Where the symbols take the items:
s: w845->w688, w473->w78, w333->w3, w876->w246, w707->w69, w785->w893, w786->w161, w635->w450, w847->w100, w850->w869, w209->w773, w289->w735, w390->w696, w144->w992, w833->w996, w747->w900, w581->w42, w490->w474, w417->w829, w140->w719, w240->w426, w405->w428, w152->w451, w246->w490, w3->w607, w274->w581, w998->w257, w726->w967, w21->w876, w260->w990, w407->w260, w716->w844, w525->w836, w61->w979, w829->w76, w141->w707, w719->w919, w587->w553, w572->w786, w515->w496, w184->w785, w42->w122, w596->w850, w32->w515, w452->w833, w101->w716, w912->w390, w428->w170, w597->w247, w115->w158, w913->w223, w455->w647, w414->w747, w247->w892, w117->w61, w911->w296, w751->w281, w262->w751, w454->w913, w696->w8, w844->w405, w804->w572, w223->w204, w691->w417, w990->w555, w279->w726, w824->w140, w836->w407, w996->w322, w633->w32, w161->w635, w553->w593, w158->w633, w883->w414, w900->w658, w759->w115, w992->w883, w281->w824, w186->w244, w735->w141, w122->w452, w459->w691, w78->w845, w51->w333, w467->w459, w157->w455, w257->w563, w919->w427, w298->w467, w100->w998, w296->w596, w773->w144, w563->w454, w322->w298, w647->w507, w967->w904, w893->w186, w583->w860, w244->w912, w507->w289, w204->w152, w555->w157, w451->w262, w869->w184, w860->w101, w593->w473, w427->w117, w658->w759, w607->w240, w892->w279, w8->w21, w979->w274, w688->w502, w474->w587, w496->w804, w76->w293, w904->w911, w293->w583, w450->w597, w502->w51, w170->w209, w231->w525, w69->w847, w426->w231
x: w845->w426, w473->w607, w333->w407, w876->w78, w707->w913, w785->w21, w786->w726, w635->w904, w847->w204, w850->w390, w209->w658, w289->w257, w390->w587, w144->w115, w833->w829, w747->w515, w581->w467, w490->w688, w417->w844, w140->w581, w240->w555, w405->w414, w152->w919, w246->w845, w3->w260, w274->w298, w998->w451, w726->w184, w21->w473, w260->w735, w407->w289, w716->w992, w525->w647, w61->w996, w829->w405, w141->w454, w719->w42, w587->w51, w572->w279, w515->w597, w184->w8, w42->w459, w596->w912, w32->w450, w452->w417, w101->w144, w912->w474, w428->w747, w597->w296, w115->w786, w913->w824, w455->w847, w414->w32, w247->w596, w117->w833, w911->w186, w751->w61, w262->w117, w454->w281, w696->w553, w844->w883, w804->w892, w223->w140, w691->w716, w990->w141, w279->w869, w824->w274, w836->w507, w996->w76, w633->w635, w161->w967, w553->w333, w158->w161, w883->w633, w900->w496, w759->w572, w992->w158, w281->w979, w186->w246, w735->w563, w122->w691, w459->w101, w78->w240, w51->w836, w467->w860, w157->w69, w257->w262, w919->w122, w298->w583, w100->w152, w296->w244, w773->w759, w563->w751, w322->w293, w647->w100, w967->w785, w893->w876, w583->w209, w244->w490, w507->w998, w204->w719, w555->w707, w451->w427, w869->w696, w860->w773, w593->w3, w427->w452, w658->w804, w607->w990, w892->w850, w8->w593, w979->w322, w688->w231, w474->w502, w496->w247, w76->w428, w904->w893, w293->w170, w450->w911, w502->w525, w170->w900, w231->w455, w69->w223, w426->w157
w: w845->w473, w473->w553, w333->w502, w876->w8, w707->w735, w785->w869, w786->w804, w635->w786, w847->w707, w850->w296, w209->w428, w289->w647, w390->w244, w144->w209, w833->w122, w747->w883, w581->w979, w490->w876, w417->w459, w140->w281, w240->w3, w405->w716, w152->w223, w246->w21, w3->w51, w274->w61, w998->w847, w726->w892, w21->w696, w260->w836, w407->w525, w716->w860, w525->w426, w61->w427, w829->w691, w141->w289, w719->w824, w587->w490, w572->w496, w515->w633, w184->w850, w42->w274, w596->w911, w32->w158, w452->w42, w101->w583, w912->w186, w428->w844, w597->w635, w115->w658, w913->w563, w455->w555, w414->w992, w247->w450, w117->w919, w911->w967, w751->w451, w262->w152, w454->w257, w696->w912, w844->w101, w804->w515, w223->w454, w691->w467, w990->w407, w279->w247, w824->w751, w836->w231, w996->w452, w633->w115, w161->w572, w553->w474, w158->w759, w883->w144, w900->w414, w759->w900, w992->w773, w281->w262, w186->w785, w735->w507, w122->w581, w459->w298, w78->w593, w51->w688, w467->w322, w157->w990, w257->w100, w919->w140, w298->w996, w100->w69, w296->w904, w773->w170, w563->w998, w322->w833, w647->w157, w967->w279, w893->w184, w583->w76, w244->w893, w507->w455, w204->w913, w555->w260, w451->w204, w869->w596, w860->w293, w593->w587, w427->w719, w658->w747, w607->w333, w892->w597, w8->w390, w979->w117, w688->w78, w474->w246, w496->w32, w76->w417, w904->w726, w293->w829, w450->w161, w502->w845, w170->w405, w231->w240, w69->w141, w426->w607

The rows follow the links: the fewer symbols apart two items are, the more alike their rows tend to be.

Each row is also shifted at random along 9 hidden directions that mean nothing.

Some items, each with a row of numbers:
w61: [ -65   32   36  -46  -24   11   47   26  -76   -8   12   53   26    7   39  -37   26   81  -35   -7  -86   68  113  -87  100  -55   24  -52   -2   86  -16]
w593: [  56  -37   54   27   11  -12  -78  -42  -23   59  -21  -64   13  -24  -28    9  -49   52  -61  -28   -8  -63  -89   50  -93   93   75    2  -36   38   51]
w428: [ -56   -9  -14 -106  -21   14  -42  -55  122   -9 -223  -94   51   65  -56  122  -74   -9   31  103   58  -13 -200  113  -64   57   92    9    7  -39   60]
w696: [-119 -106   33  -18 -114   30 -103  -13  108   10 -139  -25   35   49   67  126 -190  -54    2   -8   93  -25  -56   -5   -4   11   86   72   23  -14  217]
w833: [ 141   78   68   13  194  -64    0   84  -25   39  107  124   26    9  -21 -169  -61   29  -35  -45   62 -153    3   67 -155  -65  188   52   67   80   41]
w691: [ -91   51   70   -8   27  -47  124   72  -28  -22  -19   23  -14  -62  -58  -95   28   -8  -25   10   80   67  206 -152   26  -19   46   30  -28   79  -11]
w101: [ -60   61  -43   79  150  -78  140   90  177  -48   71   88  -24   16  -47   -2  102 -133  130   26  -28   14   62  -47 -115 -124 -172  197   86 -123 -102]
w829: [-161  -57   46  -73   17  -43  110   83   24  -81  -45   15  -24  -32  -76  -22   87   44   14   65  -98   97 -156   45  -94   11  -80    9  -33  -22 -225]
w979: [ 142   79   28  -32   38  -15   27   12  -65  -34   60  -34   35   74    9  -90   86   99  -10   45 -159   44  -36   38  -51   86  -11 -109  -19   76 -116]
w100: [ 234   30   28  122   28  -66  -89  -71   -3   24   37  -27   21  100   23  -10   20   -8  -45  -51    1 -122 -137   58  -56  -65  120   51   25  -38  -71]
w850: [  20  -91   52 -130 -125   87  -26   10   33    7  -66  -52  -41   35  -37   83  -22   95  -31   23  -66  -73 -167  108  -53  -54   60  -25  -20   -9  -40]
w804: [-129  -35   31    9  -47   29    0   62  -66  -52    6   -9  -21 -139   21  -91  -77   89  -81   71   38   94  134  -58  119  127    9 -124  -51  113  179]
w688: [ -70    6   25   48   33  -25   70   15  -23    4   81  -33  -26  -51  -22   -5  116   -2   13  -35 -122   54  106 -104  -58   45 -158   64  -32   16  -94]
w262: [-157  -38 -112  -26   26  -20  -43  -71  -12   -3 -101   21   46  -60   18   80   16  -44   37   -3   44   89  -69   -3  103    5  -56  -42   18  -38   21]
w844: [ 115   70   17   91  -47  -11  -20  -14   63 -110    3 -146   -2   59   32  -27   93   84  -49  142  -99   18   15  -34   59   32   26  -72    6   49   78]
w240: [ 118   12  -21  -66  -50   68   82  -33    0    7  -18  -64   -4   19  -34   92   79  -20   49  -20  -71   91   48 -102   40   50 -177   13  -38   10  -97]
w596: [-189    8  -37   88  -16   12  -91  -14  -23  -55  112  -54  -45   26  104    0   75  -38  -17   18  -28 -159  -12   58  -13  -70   24   62   47  -72    4]
w117: [ 143  149 -132   -5  105   11  -27 -114 -164  157   47  130   28  -21  -19  -52  -40  -86   24 -112  222  -92  161   35  145  -94  125  -63   21  -44    8]
w869: [ -60  -91  -62  -91  -16   55   46   70   82   36    6  121  -59  -62  -30   51  -52  -77   85  -57   87  -13   50    6    1 -135  -84   40   40  -69   50]
w144: [ -45   33  -37    1  -28    4  112   51   -7   40   84  127  -69  -54  -38  -49   70   34   32  -12  -58   71  211  -47  111 -171  -74  -73   -6  -46  -66]
w322: [  44   45   -1   55   -5    0   30   12  -29  -38   20   62   11   27   37  -30  -35  -29  -22    8   63   12   33  -38  120  -62   28   36   21  -18  -21]
w992: [ -90   67  -70  -23 -118   42   -9  -92  -77   53  -88  -22   -4  -20   -3   23  -35  -16   -9   33  127   54  208  -44  223   -9   79 -134  -55  -22   87]
w281: [ -51   12  -22  -71   43  -23   46  -25  -44   54  -40   44   24  -39  -57   11   69   39   17  -34  -51   61   21  -22   11  -41  -19  -42  -15   20  -85]
w246: [ 195   92   64  144  -68  -27  -50 -106  -13   43   47 -149   -2  145   14   16   30  -19  -25   -7  -67  -79    3   20  -87   95   40   39  -57  -50  -92]
w496: [  13   41  143   22  -39    9   39   50   68  -68  -47 -126   26   56  -10  -19  -59   87  -46  122 -100   49   29  -55  -87  183   15   31  -44  100   83]
w407: [ -20  -73   34   34  -49   38  -58   77   -3 -122  119   -8   -1   14  163  -27   58   86  -54    1 -169    0    7  -93   69  -62  -53  -16   65  116  113]
w333: [  82   56   39  117   37   13 -122  -68 -122   53  138  -57   -7   -5   60  -35   50   90 -125  -61  -54 -212   19   10    3  -72  154   38   22   61   53]
w459: [  -1    0  -20   43  -60   31   44  -15  108  -83 -104   20   30   90   30  131  -67  -96   30   58   50   57 -111  -33  123  -57  -65  151   41 -114  -60]
w847: [ -49   -2  -96   23   26  -48   -1 -115  -28  110  -66   97   11   36  -35  106  -24 -220   88 -140  195  -45  -94   58    9 -115    1  141    2 -212 -220]
w786: [ -70   16  -20   97  -23   12  -13   -5 -126  -71  139  -44  -62  -54   27  -82   91   74  -57   78 -116    6  -74  110   37  106  -85  -97  -62  -55 -163]
w69: [ -36  -81   65  -66  -28  -60   59   50  -10  -13  -58    0    2  -32  -38  -43   35   10    5  -44   -9  125   14  -85  -51   41  -17  -45  -50   78  -66]
w824: [   2  -69  -59  -20  106   -6  -12   55   72    3   38  174   28  -37   20   33   -9   46   32  -36  -97    8 -135   51    8 -167  -67   27  107  -21   27]

The symbols that take the first to the second take the third to the fourth, perhaps in another order. What is the fourth?
Answers are names.
[-335   -6  -39   13  -12   34  -33  -49  -71  -13  -44  -37  -20  -69   11   57  -26  -71  -26   27  113  -69  -31   50   42   39   22   90  -21  -85  -26]
to [ 192   -7  -54   99  -69   -2  -20  -31   46  -17   57  -57  -21   56   35   12    7  -64   59   13  -34   75    8   10   15  117 -155  -73  -33  -71   -8]
as [ 150  -32  -26   27  196  -98  -22   71   29   22   93   97    2 -116  -45 -132   51   66    1  -41  -25   -3  -25   19  -99  -35    2  -80   59   95  101]
to w322

[ -97 -160  -18 -115   39   -5   52  139   41  -56  -45  142  -44 -180  -70  -60  -28   97  -16   38   25  102 -130   55   34  -77  -32 -103   20   45   38]
to [ 174  104    8   -3  -89   43   77  -84  -20   87 -137   -1   -7    3 -101   57  -75  -51  -48  -19  247  -13  201 -137  222 -131  160   47  -39  -12   38]
as [  68    6  -42   37   21   66  -39   -7  106  -22   -5  -28  -12   17    9   86  -73  -70   19   36   89 -127  -62   38   -3  -43   -4  137   67  -67  123]
to w279

[ -89  -43   77 -162  -11    2  134   81  -28  -16  -69   74    7    2  -77  -15    3   56   14   10  -79  121 -114   33  -67   18  -43  -11  -49   17 -234]
to [  36   44  -55   24  -11    6  -81  -63  -10    5  -11  -33   -6   17    3   -5   13   50  -35   64   17  -80  -68  117   57  -51  119  -92   14  -41   41]
as [ 259   -5   -7  101  -15  -18  -25   24   22   17  151   11  -48   20   22  -80   10   11   19  -26  -55  -10   52   32  -39   16  -66  -88   -6  -17   21]
to w240

[ 172  -37   43   87 -147   18   13  -43  116  -60   -7 -129   -5  176   24  135   50    6   45   61 -249   92 -212   51  -76  109 -213   45  -50 -126 -223]
to [ 302  -40  -41  -23   14   78   23   45   15   19  140  112  -36   -7   15    9   27   39   19  -86  -75  -31  -19  -11   57 -154 -112   -5   62   10  -13]
as [-336 -146  109 -119  -60   55  -23   91  -17   -7  -29   32  -56  -93  -14   26  -25  137  -99   -5  -58 -124 -103   58  -65 -154  132   66   15   50   20]
to w490

[-221 -132  -19 -146 -205  123   24   12   28  -56 -152  -53  -41  -63    5  142  -34   13   -2   51   27  110    1  -61  161   -5  -80  -43  -44   -2   60]
to [ 181  -41   79   -4   14  -37  -35   41    2   68   61  -11  -28   -8  -48  -97  -34   80  -24  -38  -42  -50  -29   81 -179   69   72  -88  -39   63   32]
as [ 172   14   20  -44  171  -66   21   99   57  -40  133   -5   17   63    4 -117   89  -40   91  -34  -92  -39  -63   40 -294   97  -88   20   49   71  -51]
to w257

[-106   13   79  -96  -63   40   25  -37  -36   33  -91   32   52  113    5  107   -9   82  -37  -16 -133  -20 -114   26   16 -121   88   78    2  -13 -167]
to [ 239  -30  -34   10   50   -1  -20   65   64  -40   65   47  -41  -55  -39  -84   26  135  -34   70  -56  -19 -108  103   17  -79   25 -149   43   34   82]
as [-184  -56    6 -135  104  -35  -20   33  -66    3   -6   65   36  -28  -16  -36   58  109    2   -3 -152   -1 -229  164 -144    9   22  -75   15   30 -143]
to w101

[ -65   21   -8   76   88  -67  -11   53   -4  -64  103   16  -42  -61    5 -122  112   65  -39   56  -57  -52  -19   52  -36  -70   40  -48   37   11  -10]
to [ -82   -8   60    3  -68  -13    8    1  -15 -103  -84 -100    4   14    0   -7   43   74  -77  105  -40   48  -97   -4   50   49   58  -34  -40   35  -61]
as [ 105  -31  -10  -41   -5    9   65   47   75 -108  -70   -1   19   32  -26   15  -12    0   38   91  -25  135 -180   39    8   92 -115  -26   -8  -20  -94]
to w452

[  32  -57  -67   70  -97   53  -25  -65 -138   26   79    7  -56 -108   20   24   65   62  -60  -46  -56   59   15  -16  203  -16 -112 -112  -61  -34  -81]
to [-185  -13   69 -150   46  -20   64    8  -39  100  -91   71   30  -21  -94   42   34   82  -12  -67  -77    1  -27   -5  -83 -117   85   48  -12   41 -135]
as [  70  -40  147  -58  -49   -1  -36   10   36  -38  -96 -101   60   47   -3   25   33  242 -119   64 -228   30 -122  -40  -32   -1  123  -62   -1  182   69]
to w414

[ -51   -9  -26   70   40  -47   22  -26   32   31    8   82    8  -11   -2   57   60  -32   17  -64  -41   14    2  -60   51 -163  -46   99   42  -67  -82]
to [-192   82 -167  -85   14    2    6 -153 -284  117  -12   60    1  -94  -34  -28   99  -66   31  -78  130   58  108   58  186   14    5 -186  -87  -79 -212]
as [  93  -44  -99  -46  -34   11  -78  -52 -109  -35   24  -38    2    4   66  -37   36  -48   23  -26   60   47  -94   70   64  111  -44 -174  -29    3  -43]
to w100

[-175  -47  -27  136 -110   -6  -87  -77   11  -32  -14  -61    7   50  108  107  -22  -81    6   -2  -32   23  -61   -2   62   48  -83   74  -14 -123  -26]
to [-194    4  -23    9  -69  -20   -8  -21 -115  -54   24  -49    4    7  107  -35   83  -92   10  -49   41   72  166 -134   93   48  -38  -37  -31   34  -34]
as [   9   26  -23  -10   77  -42   20    8   52  -60  -83  -33   30   -3  -40  -22  -21  -69   30   71  117   32  -76   28  -50  100   11   19    6   -7   15]
to w633

[-101    3  -51   15  -37   67  -33  -39  -30   11   12  -16  -48  -32   11   61   -7  -48  -16   -1   91 -124    0   43   67  -79   29   67   13  -85    5]
to [  21  -20   28   87   69  -37  -28   24  -38  -20  133  -45  -22  -64   15  -72   97   80  -40  -10 -147  -16  -23    1 -101   81  -79  -18  -10   59  -14]
as [ -59  -59  -88  -22   -2  -10   -7   14   31   57    1   74  -26  -62   -3   -7  -86 -140   97  -64  168   45  122   -3    4   26  -71  -35   -1  -58  115]
to w260

[  24  -10  -10 -109   42   27 -100  -47  -64   18  -45  -85   49   15   25    5  -22   -6  -10  -31   68  -90  -87   52  -81  106  101  -36    5   86   87]
to [  75   -6  -17   50   50    3  -91   -5   69  -53   74    6   39  154  124   54   -2  -89   44  -43  -53 -138 -187   70 -106  -61   -9  151  106  -65  -28]
as [-158  -36  -68  -89  -47    6  -61  -85  -78   39 -126   -3   45   19   43   69  -72 -170   47  -86  226    0  -12   -6   58   39   64   18  -13  -42   -3]
to w141

[-325  -77    4   61  111  -64  -32  164   29 -175   92  128   36  -66  165 -118  -33    4  -13   46  -46   49  -26  -32    6  -15  -37   36  114   72  149]
to [ 220  166   92   72   58  -21  149   45   13   74  100    4  -25   39  -98 -103   -7   -4   15    2   -9  -10  272  -91  -85   38  -11   71  -46   25  -39]
as [-109  -37  -10  -78  -26   13 -122  -61 -201   72   -4   26    7  -38   57  -51  -39   -4  -74 -117  159 -129    4   49   58  -52  228  -80  -14   55   31]
to w42

[-103   77  -23   -7  -88   59  -94 -180 -163   51  -84 -169   38   30   51   97   23  -53  -59  -35  108  -82   91  -74  129   73  119   23  -54   22   26]
to [ -62 -134   60  -40  -37  -43  -63    3  -47  -27  -59  -21    7  -68  -15  -14   58  178 -100    8 -139   56 -219   59   -4   -8   66 -124  -32   82  -57]
as [-101   16   53   -4  -89   58  -30  -49  -12  -56 -115 -179   14   13   -3   67  -43   30  -68  114   22   -9  -59    1   21  170   49   30  -59   26   48]
to w246

[  27  -88   96 -107  -14   15    4  108   54  -49  -13    3   28   22   44  -19  -30   56  -12  -34  -65   18   -9  -85  -80  -11   25   15   36  152  109]
to [ 163   58 -170   21  137  -64  -87 -142 -126  118    3   25   15  -92  -71  -57   40  -73   26  -71  194  -41  -44  119   44   44   63 -150  -22  -56  -24]
as [ -78  142   36   59   36  -45   19  -18  -22  -78   33  -78   68  137   91  -32   76  -33   16   55 -104   17   73  -69  -36   88   -6   63   17   31  -66]
to w101

[  -8   61  -38   38   52  -21   50   31   -9   72  134  147  -53  -16  -28  -68   45   19   27  -34  -41  -61  120   59    7 -193   10  -17   34  -81  -71]
to [  77  -69   81  -88 -187  104   18   -4   91   62  -79   11  -40  108  -31  160  -72   41  -10  -34  -55  -80  -81   28    3 -190   58   95   -4  -69  -64]
as [-210   -5   -8   45   76  -23  -50   27   36  -80   62   73   57   87  127   38   50   25   14   18 -199  -44 -172   65  -47 -101  -40  111  106  -52  -75]
to w883

[ 244   73  -33  -25   53    1  -17  -28  -74   -4   19    6   33   47  -11  -82  -31   18   -5   26   55   -8  -97  110    8   97   61 -113  -14   17  -53]
to [  67  -25  -49 -114  -15   41   28   -7   69   57  -71   77    1   48  -82   74  -78   12   80   36  -36   35 -199  201  -63    6  -53  -61  -15 -128 -125]
as [-140  -14  -62  -83   22   -5   29  -32    9   48 -138   56   -4  -71  -93   56  -47  -71   21    0  194  -12  -40   48   52  -84   76   32   -3  -82  -25]
to w161

[ -38  -20  -11 -162   22   16  125   51  -39   36  -72  138   11  -34  -87   -7  -50  -25   57  -35   67  116  -26   23   10   -4  -46  -24  -33  -16 -159]
to [  10  -50  -50   22  -10   53  -41   22   45   16    1  139    0  -22   23   37 -181    0    5   18   59  -13  -94  113   80  -45   -4    6   46  -89   98]
as [  90   16  -36   33   72  -20    8   33   -4  -41   36   86    8   -8   12  -66  -41  -33   -1   17   82   -3  -61   49   41  -15   12   -5   34  -21   -9]
to w804

